Below are the code and all the weights of a small trained network. Each question names an input and a target symbol and asks about switching units off, where a switched-off unit gives its printed mean instead of its output.

import numpy as np


def w(rows, s, z=0):
    codes = np.array(rows[::2]) - 128.0
    scale = np.full(codes.shape[1], s)
    scale[-1] = z or s
    return codes * scale


def norm(h):
    return h / np.sqrt((h * h).mean(-1, keepdims=True) + 1e-5)


def f(y):
    return y / 2 * (1 + np.tanh(0.7978845608 * (y + 0.044715 * y**3)))


def softmax(a):
    e = np.exp(a - a.max(-1, keepdims=True))
    return e / e.sum(-1, keepdims=True)


def log_softmax(a):
    a = a - a.max(-1, keepdims=True)
    return a - np.log(np.exp(a).sum(-1, keepdims=True))


def net(x, mask):
    ids = ['ΓΔΘΛΞΠΦΨαβεζημτω'.index(c) for c in x.split()]
    T = len(ids)
    res = E[ids] + P[:T]
    r = norm(res)
    for j in range(2):
        rows = slice(2 * j, 2 * j + 2)
        q, k, v = (r @ M[0][rows].T for M in (Q, K, V))
        z = softmax(np.where(np.tri(T) > 0, q @ k.T / 2**0.5, -1e9)) @ v
        o = O[0][rows]
        res = res + np.where(mask[j], z, o[:, -1]) @ o[:, :-1]
    y = f(norm(res) @ A[0][:, :-1].T + A[0][:, -1])
    res = res + np.where(mask[2:6], y, B[0][:, -1]) @ B[0][:, :-1]
    return log_softmax(norm(res)[-1] @ U[:, :-1].T + U[:, -1])


Q, K, V, O, A, B = {}, {}, {}, {}, {}, {}
E = w([
[148,113,40,162,27,114,196],'Γ',
[146,117,45,145,25,106,179],'Δ',
[141,109,39,156,27,113,196],'Θ',
[142,110,63,124,12,90,170],'Λ',
[191,154,221,218,244,86,4],'Ξ',
[172,82,77,197,75,120,164],'Π',
[139,101,50,130,26,98,176],'Φ',
[142,119,48,140,16,99,178],'Ψ',
[148,117,54,154,31,110,188],'α',
[141,88,155,72,191,222,127],'β',
[178,116,81,196,56,96,161],'ε',
[109,151,94,71,101,130,67],'ζ',
[131,124,18,164,23,118,209],'η',
[145,121,34,165,30,120,193],'μ',
[145,116,48,152,27,107,185],'τ',
[143,113,57,152,19,107,192],'ω',
],0.0017)
P = w([
[8,119,142,183,111,146,157],'0',
[63,113,116,183,59,160,132],'1',
[94,110,97,173,71,145,131],'2',
[114,95,86,155,83,124,125],'3',
[130,112,88,151,90,121,129],'4',
[143,114,75,142,95,107,132],'5',
[156,118,77,133,96,99,136],'6',
[167,115,80,123,98,100,135],'7',
[179,120,75,119,97,102,139],'8',
[187,133,86,110,99,103,141],'9',
[194,132,86,107,89,110,145],'10',
[201,131,86,94,91,98,148],'11',
[212,130,89,91,94,106,149],'12',
],0.0014)
Q[0] = w([
[61,108,253,211,193,176,122],'H0',
[178,34,55,87,96,241,175],'H0',
[119,112,181,160,163,147,210],'H1',
[217,120,114,102,151,134,132],'H1',
],0.0058)
K[0] = w([
[150,96,91,120,89,155,253],'H0',
[218,131,197,212,187,73,108],'H0',
[130,58,135,109,133,220,180],'H1',
[161,142,203,123,184,139,73],'H1',
],0.0052)
V[0] = w([
[59,96,63,93,41,148,157],'H0',
[88,172,135,164,95,82,70],'H0',
[129,90,140,3,165,205,173],'H1',
[70,141,75,63,26,119,220],'H1',
],0.0029)
O[0] = w([
[148,160,72,78,57,82,174,197],'H0',
[182,150,129,179,119,76,88,156],'H0',
[135,205,89,177,73,14,33,79],'H1',
[114,136,213,169,253,119,78,252],'H1',
],0.003,0.0039)
A[0] = w([
[163,175,121,40,97,45,172,145],'N0',
[19,138,191,23,233,179,129,73],'N1',
[3,201,68,104,75,85,192,253],'N2',
[188,69,111,114,69,224,247,254],'N3',
],0.003,0.00083)
B[0] = w([
[98,84,105,86,97,241,135,203],'N0',
[169,115,113,235,20,29,254,122],'N1',
[222,82,125,112,123,118,205,194],'N2',
[139,157,83,39,32,82,159,255],'N3',
],0.0026,0.0028)
U = w([
[181,97,91,127,70,53,249,216],'Γ',
[155,112,72,2,121,218,88,220],'Δ',
[111,144,163,141,160,120,114,45],'Θ',
[102,144,151,138,150,118,111,22],'Λ',
[106,139,162,144,163,107,114,50],'Ξ',
[106,144,165,139,172,117,116,55],'Π',
[93,153,152,137,155,118,114,30],'Φ',
[108,142,157,134,154,123,113,5],'Ψ',
[52,92,184,192,79,202,98,184],'α',
[123,136,142,159,155,111,78,122],'β',
[103,145,155,134,160,121,111,32],'ε',
[108,142,163,146,170,123,107,102],'ζ',
[103,149,158,139,162,124,114,30],'η',
[122,138,162,146,176,117,109,95],'μ',
[121,139,160,142,167,120,114,47],'τ',
[117,145,110,178,107,98,18,141],'ω',
],0.0079,0.003)

Each question gives the input, a string of symbols that net reads in full, and the target symbol t.
The units are the heads (2 rows each of Q, K, V and O) and the neurons (one row each of A and B). Each row of codes is followed by its name. A weight is (code - 128) times the scale printed after its matrix; where a second scale follows, it is the last column's (O, A, B and U).
mask holds one flag per unit, heads first, then neurons. A switched-off unit (its flag False) gives its mean, the last column of its rows in O or B, instead of its output. The means were averaged over made-up inputs and are rounded, as every weight is.
A unit's drop is (log p(t) with every unit on - log p(t) with that unit switched off) / (log p(t) with every unit on - log p(t) with every unit switched off).
The circuit of an input: a set's keep is (log p(t) with only the set's units on - log p(t) with every unit switched off) / (log p(t) with every unit on - log p(t) with every unit switched off). Starting from all 6 units, units are removed one at a time, each time the one whose removal leaves the highest keep (on an exact tie, the one counted first), for as long as the keep stays at least 0.8.
circuit, biggest first: the units of the circuit, biggest drop first
k most important neurons: the k neurons with the biggest drops, biggest first
which heads matter: for each layer, one digit per head in row order, 1 if its drop is at least 0.15 and else 0, layers parted by /
input τ Ξ ζ Δ Ξ Ξ ζ η β τ β Ξ, target Δ: which heads matter => 01
input β β Γ Ξ, target ω: circuit, biggest first => H1, N2
input Φ Θ Ψ Λ Δ β μ ζ ζ Φ Λ ε Δ, target Δ: circuit, biggest first => N0, N1
input Ψ Ξ α ε μ, target α: circuit, biggest first => H0
input Ψ β Λ Π Φ Λ β α Φ τ μ τ, target Δ: circuit, biggest first => N0, N1
input Π Θ Γ β β Θ ω α α, target Δ: circuit, biggest first => N1, H0
input Φ Λ β Π Δ η Δ, target Δ: 2 most important neurons => N1, N0
input Π Φ Π α μ ζ Ψ Λ Φ, target Δ: circuit, biggest first => N1, H1
input Ξ Π α ζ, target α: which heads matter => 11
input Ξ ω Π, target α: which heads matter => 11
input ω β τ Φ μ α Γ τ Θ β Γ, target Δ: circuit, biggest first => N1, H0
input β ζ ω Ψ Ψ Π ω ω β Γ Λ Γ, target Δ: circuit, biggest first => N0, N1
input Λ β τ η α μ Λ α, target Δ: circuit, biggest first => N1, H0, N0
input Π ε Λ ζ, target Γ: which heads matter => 01
input Φ ω β ω ζ μ Ψ Θ β Ψ β Δ μ, target Δ: which heads matter => 10
input β Ψ Γ Ψ τ ζ Γ Γ Φ Φ Λ Ψ, target Δ: which heads matter => 01
input τ Θ ε μ Θ μ Ψ η β Θ, target Δ: which heads matter => 00
input Ψ Ξ β β ε ε Δ ζ Ψ β β Ψ Δ, target ω: which heads matter => 11
input β μ Ψ Ξ β Γ β Π β Ψ, target ω: which heads matter => 11
input ζ Ψ Γ μ ζ Λ Θ Π Λ Δ β Λ Π, target Δ: 2 most important neurons => N1, N2
input Ξ ζ β Ψ Φ Θ β ζ β Δ ζ Δ, target ω: circuit, biggest first => H0, H1, N2
input Δ Δ Δ μ β ζ β α Θ Φ μ, target Δ: circuit, biggest first => N1, H0
input ε η τ τ Λ Φ Λ β τ, target Δ: circuit, biggest first => N1, N0, H0
